[[111 110 114 128]
 [106 118 119 146]
 [109  99 133 132]
 [121 111 138 115]
 [116 100 124 116]]
->
[[118 119]
 [ 99 133]]

[[123 118 138 137]
 [130 126 125 147]
 [123 129 139 117]
 [128 139 121 104]]
->
[[126 125]
 [129 139]]

[[139 122 125]
 [126 137 138]
 [117 108 103]
 [130 127 133]
 [134 113 119]]
->
[[137 138]
 [108 103]]

[[109 122 114]
 [156 142 148]
 [130 112 129]
 [131 129 132]]
->
[[142 148]
 [112 129]]

[[111 122 124 124 138]
 [109 128 132 113 140]
 [121 126 133 118 137]
 [102 122 123 120 142]
 [114 120 128 121 143]]
->
[[128 132]
 [126 133]]

[[148 117 140 136]
 [125 113 140 104]
 [149 127 148 111]]
->
[[113 140]
 [127 148]]

[[120 110 127 121 114]
 [140 106 135 138 131]
 [109 134 122 125 117]]
->
[[106 135]
 [134 122]]

[[145 115 117]
 [119 133 104]
 [147 114 117]]
->
[[133 104]
 [114 117]]
---
[[120 130 123 127 132]
 [119 116 140 122 134]
 [119 133 121 138 112]
 [107 128 123 122 143]
 [121 134 120 136 118]
 [ 98 109 143 120 132]
 [115 129 123 128 129]]
->
[[132 134 112 143 118 132 129]
 [127 122 138 122 136 120 128]
 [123 140 121 123 120 143 123]
 [130 116 133 128 134 109 129]
 [120 119 119 107 121  98 115]]

[[132 138 132 117 125]
 [127 130 118 150 125]
 [125 115 140 113 133]]
->
[[125 125 133]
 [117 150 113]
 [132 118 140]
 [138 130 115]
 [132 127 125]]

[[121 119 142]
 [133 125 114]
 [126 123 138]
 [127 125 144]
 [122 122 125]
 [120 125 156]
 [132 114 109]
 [141 132 149]
 [120 125 146]
 [141 141 117]
 [129 137 128]]
->
[[142 114 138 144 125 156 109 149 146 117 128]
 [119 125 123 125 122 125 114 132 125 141 137]
 [121 133 126 127 122 120 132 141 120 141 129]]

[[132 132 105 118 138]
 [136 118 126 135 123]
 [120 128 120 124 141]
 [136 118 128 117 137]
 [128 124 130 123 130]
 [119 127 131 137 121]
 [134 128 127 134 125]
 [146 125 132 147 116]
 [117 132 125 130 118]
 [140 131 127 113 142]]
->
[[138 123 141 137 130 121 125 116 118 142]
 [118 135 124 117 123 137 134 147 130 113]
 [105 126 120 128 130 131 127 132 125 127]
 [132 118 128 118 124 127 128 125 132 131]
 [132 136 120 136 128 119 134 146 117 140]]

[[129 141 143 133 129 143 111 127]
 [137 106 106 140 130 113 129 123]
 [135 127 118 134 114 116 128 112]
 [120 120 125 120 119 121 144 130]
 [133 125 122 132 124 120 131 117]
 [130 119 116 130 120 115 134 117]
 [126 125 128 126 130 129 124 128]]
->
[[127 123 112 130 117 117 128]
 [111 129 128 144 131 134 124]
 [143 113 116 121 120 115 129]
 [129 130 114 119 124 120 130]
 [133 140 134 120 132 130 126]
 [143 106 118 125 122 116 128]
 [141 106 127 120 125 119 125]
 [129 137 135 120 133 130 126]]

[[130 131 120 112 121 124 133]
 [119 118 118 138 112 117 120]
 [133 134 117 112 138 120 132]
 [135 124 121 133 147 121 121]
 [130 131 154 132 115 122 122]
 [134 142 120 106 120 120 133]
 [131 133 123 112 123 122 133]
 [125 124 110 116 117 133 134]
 [130 129 156 137 125 126 123]
 [138 130 120 123 146 119 125]
 [128 133 111 110 125 120 134]]
->
[[133 120 132 121 122 133 133 134 123 125 134]
 [124 117 120 121 122 120 122 133 126 119 120]
 [121 112 138 147 115 120 123 117 125 146 125]
 [112 138 112 133 132 106 112 116 137 123 110]
 [120 118 117 121 154 120 123 110 156 120 111]
 [131 118 134 124 131 142 133 124 129 130 133]
 [130 119 133 135 130 134 131 125 130 138 128]]

[[148 129 132 101 150 129 155 146 147 126 121]
 [133 140  98  99 128 157  99 158 120 142 117]
 [131 123 114  99 155 102 102 155 101 127 156]]
->
[[121 117 156]
 [126 142 127]
 [147 120 101]
 [146 158 155]
 [155  99 102]
 [129 157 102]
 [150 128 155]
 [101  99  99]
 [132  98 114]
 [129 140 123]
 [148 133 131]]

[[123 110 137 132]
 [128 120 125 106]
 [135 128 128 119]
 [131 117 128 101]
 [133 133 140 124]
 [124 128 120 127]
 [133 134 141 124]
 [135 130 133 121]
 [133 134 141 124]
 [124 130 119 131]
 [136 127 126 119]
 [131 136 144 126]]
->
[[132 106 119 101 124 127 124 121 124 131 119 126]
 [137 125 128 128 140 120 141 133 141 119 126 144]
 [110 120 128 117 133 128 134 130 134 130 127 136]
 [123 128 135 131 133 124 133 135 133 124 136 131]]
